Below are the code and all the weights of a small trained network. Each question names an input and a target symbol and asks about switching units off, where a switched-off unit gives its printed mean instead of its output.

import numpy as np


def w(rows, s, z=0):
    codes = np.array(rows[::2]) - 128.0
    scale = np.full(codes.shape[1], s)
    scale[-1] = z or s
    return codes * scale


def softmax(a):
    e = np.exp(a - a.max(-1, keepdims=True))
    return e / e.sum(-1, keepdims=True)


def log_softmax(a):
    a = a - a.max(-1, keepdims=True)
    return a - np.log(np.exp(a).sum(-1, keepdims=True))


def net(x, mask):
    ids = ['αβηλμπτψ'.index(c) for c in x.split()]
    T = len(ids)
    res = E[ids] + P[:T]
    u = 0
    for l in range(3):
        r = res
        for j in range(2):
            rows = slice(2 * j, 2 * j + 2)
            q, k, v = (r @ M[l][rows].T for M in (Q, K, V))
            z = softmax(np.where(np.tri(T) > 0, q @ k.T / 2**0.5, -1e9)) @ v
            o = O[l][rows]
            res = res + np.where(mask[u + j], z, o[:, -1]) @ o[:, :-1]
        u += 2
    return log_softmax(res[-1] @ U[:, :-1].T + U[:, -1])


Q, K, V, O = {}, {}, {}, {}
E = w([
[157,62,84,155,172,167,105,117,55,62,58],'α',
[147,129,172,87,139,89,173,227,96,115,61],'β',
[115,178,192,160,70,148,73,216,18,36,74],'η',
[52,30,212,155,180,141,230,37,49,130,144],'λ',
[85,192,120,123,238,159,199,165,1,106,22],'μ',
[229,200,88,71,59,131,95,19,156,167,233],'π',
[226,61,168,252,134,90,41,237,103,190,114],'τ',
[102,49,128,132,143,33,107,203,66,31,133],'ψ',
],0.0079)
P = w([
[123,249,105,176,149,66,178,136,140,118,253],'0',
[155,105,167,124,144,149,139,109,64,79,29],'1',
[152,91,186,141,185,175,117,140,43,97,48],'2',
[136,82,175,133,193,163,123,159,23,99,73],'3',
[128,101,186,123,213,172,113,165,20,98,78],'4',
[123,98,180,126,198,196,118,188,4,72,107],'5',
[114,95,167,135,239,192,121,183,7,81,99],'6',
[144,67,179,137,254,186,125,161,33,75,123],'7',
],0.0046)
Q[0] = w([
[174,70,143,220,94,116,52,180,181,186,128],'L0H0',
[108,216,47,31,65,139,196,2,206,140,199],'L0H0',
[20,123,135,153,83,131,194,129,246,214,136],'L0H1',
[104,80,164,214,87,118,126,105,223,237,165],'L0H1',
],0.0073)
K[0] = w([
[181,115,128,55,91,132,88,106,98,105,68],'L0H0',
[113,94,145,232,180,66,103,255,139,135,89],'L0H0',
[218,111,156,169,46,116,77,146,191,119,51],'L0H1',
[225,128,93,131,35,59,110,93,248,102,124],'L0H1',
],0.0082)
V[0] = w([
[209,152,159,145,77,183,44,109,120,220,172],'L0H0',
[132,144,128,171,206,133,125,129,10,78,53],'L0H0',
[152,43,127,177,26,86,27,114,178,134,159],'L0H1',
[202,144,1,95,209,154,84,182,201,189,57],'L0H1',
],0.007)
O[0] = w([
[79,152,128,119,127,128,3,129,153,133,31,130],'L0H0',
[112,162,147,167,237,192,141,143,90,119,171,203],'L0H0',
[75,135,146,199,73,154,76,121,230,74,210,2],'L0H1',
[174,188,129,61,174,67,168,39,179,34,102,83],'L0H1',
],0.0062,0.0075)
Q[1] = w([
[104,173,209,172,155,111,78,184,165,27,53],'L1H0',
[64,203,85,68,38,79,123,129,253,64,89],'L1H0',
[114,183,141,128,184,188,199,91,145,194,231],'L1H1',
[119,86,235,177,193,142,75,184,40,47,50],'L1H1',
],0.0073)
K[1] = w([
[70,182,110,222,94,133,64,200,150,74,128],'L1H0',
[89,55,210,183,186,138,159,217,117,96,2],'L1H0',
[10,129,130,87,151,137,189,72,139,48,151],'L1H1',
[229,176,20,156,106,77,99,141,156,213,164],'L1H1',
],0.0077)
V[1] = w([
[81,101,88,141,172,117,194,103,80,1,144],'L1H0',
[62,88,214,118,121,65,158,246,102,123,138],'L1H0',
[85,21,95,67,92,144,222,96,71,157,75],'L1H1',
[119,130,114,138,118,144,93,234,70,85,85],'L1H1',
],0.0073)
O[1] = w([
[142,68,127,123,166,155,146,241,219,2,60,160],'L1H0',
[118,132,249,126,162,74,111,99,215,171,68,158],'L1H0',
[57,103,189,26,100,119,85,155,104,122,171,77],'L1H1',
[160,207,120,91,164,137,19,95,210,241,77,253],'L1H1',
],0.0062,0.0049)
Q[2] = w([
[175,125,130,82,151,172,35,94,91,128,149],'L2H0',
[177,159,196,111,208,148,195,188,38,161,124],'L2H0',
[45,108,172,181,49,77,110,201,165,38,163],'L2H1',
[47,173,122,217,2,67,183,83,244,25,182],'L2H1',
],0.0069)
K[2] = w([
[115,106,199,128,178,137,144,184,188,143,176],'L2H0',
[139,211,61,47,136,74,123,123,140,188,253],'L2H0',
[136,61,215,180,198,78,125,177,151,117,27],'L2H1',
[163,20,232,183,237,144,70,122,129,88,8],'L2H1',
],0.0059)
V[2] = w([
[53,156,98,123,171,170,129,120,2,131,5],'L2H0',
[103,145,85,198,215,146,132,218,90,79,53],'L2H0',
[194,216,161,22,165,41,142,105,171,143,42],'L2H1',
[123,202,85,82,66,132,11,120,183,83,169],'L2H1',
],0.006)
O[2] = w([
[4,113,18,201,44,135,105,94,94,93,67,210],'L2H0',
[71,148,85,175,72,135,193,70,245,107,55,253],'L2H0',
[125,183,31,77,248,10,53,196,84,151,186,157],'L2H1',
[95,93,74,89,232,223,121,210,254,201,149,77],'L2H1',
],0.006,0.0054)
U = w([
[137,100,95,160,85,226,210,171,197,20,101,149],'α',
[195,57,227,70,181,167,167,198,227,69,124,184],'β',
[120,162,235,126,50,123,106,40,81,122,89,6],'η',
[38,62,106,180,110,199,134,224,78,149,210,85],'λ',
[214,109,99,58,178,48,72,176,39,78,178,157],'μ',
[234,226,68,224,85,87,225,25,130,160,202,218],'π',
[10,170,102,56,159,151,39,65,253,222,56,175],'τ',
[72,135,60,143,72,16,122,66,102,88,112,14],'ψ',
],0.0048,0.0024)

Each question gives the input, a string of symbols that net reads in full, and the target symbol t.
The units are the heads (2 rows each of Q, K, V and O). Each row of codes is followed by its name. A weight is (code - 128) times the scale printed after its matrix; where a second scale follows, it is the last column's (O and U).
mask holds one flag per head, layer by layer. A switched-off head (its flag False) gives its mean, the last column of its rows in O, instead of its output. The means were averaged over made-up inputs and are rounded, as every weight is.
A unit's drop is (log p(t) with every unit on - log p(t) with that unit switched off) / (log p(t) with every unit on - log p(t) with every unit switched off).
The circuit of an input: a set's keep is (log p(t) with only the set's units on - log p(t) with every unit switched off) / (log p(t) with every unit on - log p(t) with every unit switched off). Starting from all 6 units, units are removed one at a time, each time the one whose removal leaves the highest keep (on an exact tie, the one counted first), for as long as the keep stays at least 0.8.
circuit, biggest first: the units of the circuit, biggest drop first
most important unit: the unit with the biggest drop
which heads matter: for each layer, one digit per head in row order, 1 if its drop is at least 0.15 and else 0, layers parted by /
input α α α η, target α: circuit, biggest first	[L1H0; L2H0; L0H0]
input β ψ η ψ η, target μ: circuit, biggest first	[L2H1]
input β β α η η, target μ: circuit, biggest first	[L2H1; L1H0]
input α τ α τ τ η, target α: circuit, biggest first	[L1H0; L0H0; L2H0]
input μ α λ, target ψ: which heads matter	01 / 00 / 11
input λ τ μ λ ψ, target η: circuit, biggest first	[L2H1; L0H1]
input α α α β μ ψ π, target μ: circuit, biggest first	[L0H1; L2H1]
input η α λ, target τ: circuit, biggest first	[L1H1; L2H1]
input π μ β λ, target λ: which heads matter	10 / 11 / 11
input μ τ τ ψ α, target ψ: circuit, biggest first	[L2H0; L2H1]
input μ λ α τ, target ψ: which heads matter	11 / 00 / 11
input α ψ τ β β π μ, target μ: circuit, biggest first	[L0H1; L2H0]
input μ η η β β, target ψ: which heads matter	11 / 00 / 11
input π ψ ψ τ α β ψ η, target τ: circuit, biggest first	[L0H0; L2H1]
input μ τ α μ λ α η μ, target ψ: most important unit	L2H0
input β τ α, target μ: circuit, biggest first	[L2H1; L1H0]
input α α π α, target α: which heads matter	11 / 11 / 01
input ψ α μ β η, target β: which heads matter	11 / 10 / 10
input β λ β π ψ μ α, target μ: which heads matter	01 / 01 / 10
input τ π α α β π ψ, target τ: which heads matter	10 / 00 / 01
input η α μ μ, target τ: most important unit	L1H1
input η β η μ ψ β, target τ: which heads matter	00 / 01 / 10
